Below are the code and all the weights of a small trained network. Each question names an input and a target symbol and asks about switching units off, where a switched-off unit gives its printed mean instead of its output.

import numpy as np


def w(rows, s, z=0):
    codes = np.array(rows[::2]) - 128.0
    scale = np.full(codes.shape[1], s)
    scale[-1] = z or s
    return codes * scale


def norm(h):
    return h / np.sqrt((h * h).mean(-1, keepdims=True) + 1e-5)


def f(y):
    return y / 2 * (1 + np.tanh(0.7978845608 * (y + 0.044715 * y**3)))


def softmax(a):
    e = np.exp(a - a.max(-1, keepdims=True))
    return e / e.sum(-1, keepdims=True)


def log_softmax(a):
    a = a - a.max(-1, keepdims=True)
    return a - np.log(np.exp(a).sum(-1, keepdims=True))


def net(x, mask):
    ids = ['ηθλπσφ'.index(c) for c in x.split()]
    T = len(ids)
    res = E[ids] + P[:T]
    u = 0
    for l in range(2):
        q, k, v = (norm(res) @ M[l].T for M in (Q, K, V))
        z = softmax(np.where(np.tri(T) > 0, q @ k.T / 3**0.5, -1e9)) @ v
        res = res + np.where(mask[u], z, O[l][:, -1]) @ O[l][:, :-1]
        u += 1
        y = f(norm(res) @ A[l][:, :-1].T + A[l][:, -1])
        res = res + np.where(mask[u : u + 4], y, B[l][:, -1]) @ B[l][:, :-1]
        u += 4
    return log_softmax(norm(res)[-1] @ U[:, :-1].T + U[:, -1])


Q, K, V, O, A, B = {}, {}, {}, {}, {}, {}
E = w([
[129,27,190,155,152,108,125,98,78],'η',
[27,88,150,82,170,44,140,151,120],'θ',
[254,137,65,119,41,238,127,61,50],'λ',
[103,110,204,66,155,138,160,231,46],'π',
[165,106,204,93,182,123,195,174,189],'σ',
[105,125,206,97,65,57,115,154,174],'φ',
],0.029)
P = w([
[153,42,129,191,175,38,132,209,88],'0',
[133,86,151,189,191,80,109,181,107],'1',
[136,103,138,174,199,90,109,164,120],'2',
[147,100,152,156,152,87,135,171,121],'3',
[147,108,154,131,140,106,122,156,124],'4',
[126,116,153,112,135,105,164,160,140],'5',
[113,134,145,103,127,111,186,145,153],'6',
[122,151,156,86,115,136,167,111,143],'7',
[123,160,153,70,97,147,178,120,158],'8',
[122,173,134,57,92,152,175,94,168],'9',
[125,191,136,28,88,161,171,107,184],'10',
[138,124,153,5,34,236,95,89,195],'11',
],0.022)
Q[0] = w([
[137,40,219,167,2,120,49,50,157],'0.h0',
[139,45,176,156,31,177,2,82,137],'0.h0',
[154,141,139,76,104,205,111,104,100],'0.h0',
],0.072)
K[0] = w([
[46,150,137,113,254,42,112,106,196],'0.h0',
[67,86,113,188,165,12,172,112,201],'0.h0',
[138,118,167,133,62,92,83,111,180],'0.h0',
],0.075)
V[0] = w([
[208,142,59,83,96,109,94,100,117],'0.h0',
[158,201,2,173,65,118,143,132,118],'0.h0',
[148,164,55,183,115,186,143,48,122],'0.h0',
],0.008)
O[0] = w([
[93,152,78,148,192,163,72,119,150,84],'0.h0',
[103,117,80,180,153,223,1,115,181,35],'0.h0',
[99,155,119,172,125,142,79,108,171,11],'0.h0',
],0.0058,0.013)
A[0] = w([
[122,169,189,185,176,235,74,165,207,5],'0.n0',
[4,206,75,173,150,156,82,44,221,78],'0.n1',
[21,200,125,161,125,181,51,174,89,82],'0.n2',
[172,148,6,171,84,175,102,82,64,115],'0.n3',
],0.047,0.012)
B[0] = w([
[85,128,169,194,99,213,166,148,175,251],'0.n0',
[189,100,81,51,173,2,129,124,110,181],'0.n1',
[85,179,185,142,136,179,102,171,132,238],'0.n2',
[188,234,115,89,114,156,146,132,108,180],'0.n3',
],0.045,0.015)
Q[1] = w([
[16,156,40,145,76,183,70,62,10],'1.h0',
[63,158,221,43,134,112,142,190,12],'1.h0',
[73,25,168,4,3,64,109,85,161],'1.h0',
],0.039)
K[1] = w([
[130,48,136,197,254,104,162,146,95],'1.h0',
[113,191,129,82,101,203,194,102,245],'1.h0',
[165,198,105,26,135,159,118,84,100],'1.h0',
],0.046)
V[1] = w([
[81,138,80,135,115,96,84,111,3],'1.h0',
[224,118,121,154,126,75,96,87,192],'1.h0',
[169,65,114,72,218,205,155,104,67],'1.h0',
],0.052)
O[1] = w([
[226,109,120,19,2,131,45,165,167,4],'1.h0',
[87,209,33,104,233,196,117,105,109,38],'1.h0',
[186,245,175,229,141,148,114,92,129,163],'1.h0',
],0.016,0.035)
A[1] = w([
[148,71,37,181,89,191,173,77,251,89],'1.n0',
[37,87,45,71,168,105,89,132,157,60],'1.n1',
[127,116,42,132,66,100,47,124,146,2],'1.n2',
[182,185,2,177,112,152,20,101,143,68],'1.n3',
],0.082,0.006)
B[1] = w([
[172,56,141,101,132,78,120,121,161,174],'1.n0',
[93,126,108,70,134,89,132,100,150,252],'1.n1',
[128,144,150,131,139,188,85,129,117,134],'1.n2',
[132,90,2,138,87,167,152,160,114,155],'1.n3',
],0.093,0.025)
U = w([
[189,96,130,180,246,162,170,37,83,169],'η',
[74,183,109,77,108,92,113,69,137,207],'θ',
[168,145,28,156,82,159,157,128,103,133],'λ',
[68,91,180,84,134,217,74,212,43,150],'π',
[243,95,112,121,201,186,189,116,254,4],'σ',
[130,206,152,171,17,38,122,173,91,136],'φ',
],0.0068,0.0026)

Each question gives the input, a string of symbols that net reads in full, and the target symbol t.
The units are the heads (3 rows each of Q, K, V and O) and the neurons (one row each of A and B). Each row of codes is followed by its name. A weight is (code - 128) times the scale printed after its matrix; where a second scale follows, it is the last column's (O, A, B and U).
mask holds one flag per unit, layer by layer, with each layer's heads first. A switched-off unit (its flag False) gives its mean, the last column of its rows in O or B, instead of its output. The means were averaged over made-up inputs and are rounded, as every weight is.
A unit's drop is (log p(t) with every unit on - log p(t) with that unit switched off) / (log p(t) with every unit on - log p(t) with every unit switched off).
The circuit of an input: a set's keep is (log p(t) with only the set's units on - log p(t) with every unit switched off) / (log p(t) with every unit on - log p(t) with every unit switched off). Starting from all 10 units, units are removed one at a time, each time the one whose removal leaves the highest keep (on an exact tie, the one counted first), for as long as the keep stays at least 0.8.
units of the circuit, in order: the units of the circuit, biggest drop first
k most important neurons: the k neurons with the biggest drops, biggest first
k most important neurons of layer l: the k neurons of layer l with the biggest drops, biggest first
drop when u is switched off: that unit's drop, to one decimal
input π π η, target φ: units of the circuit, in order => [1.h0 0.n0 1.n1]
input σ π π π π σ σ π π σ σ λ, target λ: units of the circuit, in order => [0.n3 1.n3]
input θ φ φ θ π θ θ θ σ θ, target η: 2 most important neurons of layer 0 => [0.n2 0.n0]
input π φ η π σ θ π π, target φ: 3 most important neurons => [0.n3 0.n0 0.n2]
input η λ π π θ σ η σ λ, target η: 2 most important neurons => [0.n0 1.n1]
input π θ θ, target φ: units of the circuit, in order => [1.h0 0.n0 1.n1 1.n0]
input η θ θ η, target π: 4 most important neurons => [1.n2 0.n1 0.n0 0.n2]
input π σ σ η, target η: 3 most important neurons of layer 0 => [0.n1 0.n2 0.n0]
input θ σ λ, target λ: 3 most important neurons => [0.n0 1.n3 0.n2]
input π π π, target φ: 2 most important neurons => [0.n1 0.n0]
input σ θ σ σ π π π σ σ π, target η: 3 most important neurons => [0.n2 1.n1 0.n0]
input σ π σ π θ θ σ θ σ σ, target η: 2 most important neurons of layer 0 => [0.n2 0.n0]
input π π π φ λ σ σ σ π λ, target η: units of the circuit, in order => [1.n1]
input π π θ, target φ: 3 most important neurons of layer 0 => [0.n1 0.n0 0.n2]
input λ θ σ λ σ π σ λ σ η π, target π: 2 most important neurons of layer 0 => [0.n2 0.n0]
input π η φ φ π λ θ φ φ, target φ: drop when 1.n0 is switched off => 0.6
input σ σ π π π σ λ π σ θ π, target π: drop when 0.n2 is switched off => 1.0
input θ σ σ π η π σ π η, target η: drop when 0.n2 is switched off => 0.3
input π λ π σ θ π π σ σ φ, target φ: drop when 1.n3 is switched off => 0.5
